Below are the code and all the weights of a small trained network. Each question names an input and a class and asks about switching units off, where a switched-off unit gives its printed mean instead of its output.

import numpy as np


def w(rows, s, z=0):
    codes = np.array(rows[::2]) - 128.0
    scale = np.full(codes.shape[1], s)
    scale[-1] = z or s
    return codes * scale


def f(y):
    return np.maximum(y, 0)


def log_softmax(a):
    a = a - a.max(-1, keepdims=True)
    return a - np.log(np.exp(a).sum(-1, keepdims=True))


def net(x, mask):
    res = np.array(x, float).reshape(1, 8) / 4 @ E
    y = f(res @ A[0][:, :-1].T + A[0][:, -1])
    res = res + np.where(mask, y, B[0][:, -1]) @ B[0][:, :-1]
    return log_softmax(res[-1] @ U[:, :-1].T + U[:, -1])


A, B = {}, {}
E = w([
[129,132,126],'x0',
[72,49,205],'x1',
[129,129,128],'x2',
[108,218,232],'x3',
[128,127,129],'x4',
[1,166,65],'x5',
[129,131,127],'x6',
[128,127,128],'x7',
],0.006)
A[0] = w([
[211,103,165,39],'neuron 0',
[64,131,83,74],'neuron 1',
[213,83,159,99],'neuron 2',
[26,147,94,25],'neuron 3',
[46,1,218,125],'neuron 4',
[154,19,35,66],'neuron 5',
[145,111,129,254],'neuron 6',
[118,36,66,64],'neuron 7',
[125,201,178,86],'neuron 8',
[196,244,52,74],'neuron 9',
[121,177,171,56],'neuron 10',
[203,104,161,46],'neuron 11',
[92,186,205,77],'neuron 12',
[110,71,110,74],'neuron 13',
[104,135,182,76],'neuron 14',
],0.0097,0.0084)
B[0] = w([
[76,55,143,144],'neuron 0',
[93,86,153,149],'neuron 1',
[84,72,129,169],'neuron 2',
[44,52,145,146],'neuron 3',
[173,102,55,201],'neuron 4',
[171,155,207,181],'neuron 5',
[65,251,103,254],'neuron 6',
[169,129,187,159],'neuron 7',
[151,145,176,150],'neuron 8',
[177,37,75,175],'neuron 9',
[142,120,178,134],'neuron 10',
[80,64,141,142],'neuron 11',
[161,127,182,154],'neuron 12',
[153,104,142,137],'neuron 13',
[161,100,138,137],'neuron 14',
],0.034,0.0085)
U = w([
[94,131,96,254],'0',
[5,32,144,56],'1',
[200,107,215,71],'2',
[96,142,71,187],'3',
[88,146,74,165],'4',
[209,53,3,32],'5',
[87,155,76,113],'6',
[82,152,79,112],'7',
],0.008,0.0089)

Each question gives the input, the list of numbers given to net, and the class t.
The units are the neurons (one row each of A and B). Each row of codes is followed by its name. A weight is (code - 128) times the scale printed after its matrix; where a second scale follows, it is the last column's (A, B and U).
mask holds one flag per neuron, in row order. A switched-off neuron (its flag False) gives its mean, the last column of its row in B, instead of its output. The means were averaged over made-up inputs and are rounded, as every weight is.
A unit's drop is (log p(t) with every unit on - log p(t) with that unit switched off) / (log p(t) with every unit on - log p(t) with every unit switched off).
The circuit of an input: a set's keep is (log p(t) with only the set's units on - log p(t) with every unit switched off) / (log p(t) with every unit on - log p(t) with every unit switched off). Starting from the 12 units with the biggest drops (on a tie, the unit counted first), units are removed one at a time, each time the one whose removal leaves the highest keep (on an exact tie, the one counted first), for as long as the keep stays at least 0.8.
circuit, biggest first: the units of the circuit, biggest drop first
unit that matters most: the unit with the biggest drop
top k neurons: the k neurons with the biggest drops, biggest first
drop of u: that unit's drop, to one decimal
input [-2,-8,5,-7,4,-2,4,-2], class 5: circuit, biggest first : [neuron 9]
input [-1,-7,6,-5,-5,-7,-6,1], class 1: circuit, biggest first : [neuron 2; neuron 0]
input [4,-6,5,-7,-4,6,-7,0], class 2: top 3 neurons : [neuron 5; neuron 7; neuron 4]
input [-6,-1,5,8,0,-3,-5,-7], class 2: top 2 neurons : [neuron 12; neuron 8]
input [5,4,3,-1,4,-6,-3,-3], class 1: top 4 neurons : [neuron 2; neuron 0; neuron 11; neuron 5]
input [-4,-2,-7,0,-1,7,5,-6], class 1: circuit, biggest first : [neuron 3; neuron 1]
input [-4,6,7,7,-4,-1,-4,0], class 2: top 4 neurons : [neuron 12; neuron 8; neuron 14; neuron 10]
input [3,0,0,7,1,0,5,1], class 2: circuit, biggest first : [neuron 12; neuron 8]
input [0,-6,6,-2,6,7,4,-2], class 1: top 4 neurons : [neuron 3; neuron 4; neuron 1; neuron 6]
input [2,-2,1,6,1,4,-6,1], class 2: top 3 neurons : [neuron 12; neuron 6; neuron 8]
input [-1,-5,3,5,6,-8,-5,1], class 1: circuit, biggest first : [neuron 0; neuron 2]
input [2,8,6,4,-7,5,-6,1], class 5: top 2 neurons : [neuron 4; neuron 6]
input [-4,-7,4,1,-1,-5,5,2], class 5: top 2 neurons : [neuron 9; neuron 5]
input [-1,0,3,0,1,-8,-7,5], class 1: top 3 neurons : [neuron 2; neuron 0; neuron 11]
input [-4,-2,-4,0,6,7,4,-6], class 1: unit that matters most : neuron 3
input [7,-7,-3,2,1,4,5,-5], class 5: top 2 neurons : [neuron 9; neuron 6]
input [7,-7,4,7,-6,-7,3,3], class 1: drop of neuron 1 : -0.1
input [7,8,-6,-3,2,-3,0,6], class 5: drop of neuron 4 : 1.6
input [5,2,8,5,-5,-8,8,3], class 1: drop of neuron 2 : 0.2
input [-8,8,-2,5,2,7,8,5], class 5: drop of neuron 7 : 0.0
input [-5,7,5,-8,0,-4,-8,4], class 2: circuit, biggest first : [neuron 5]
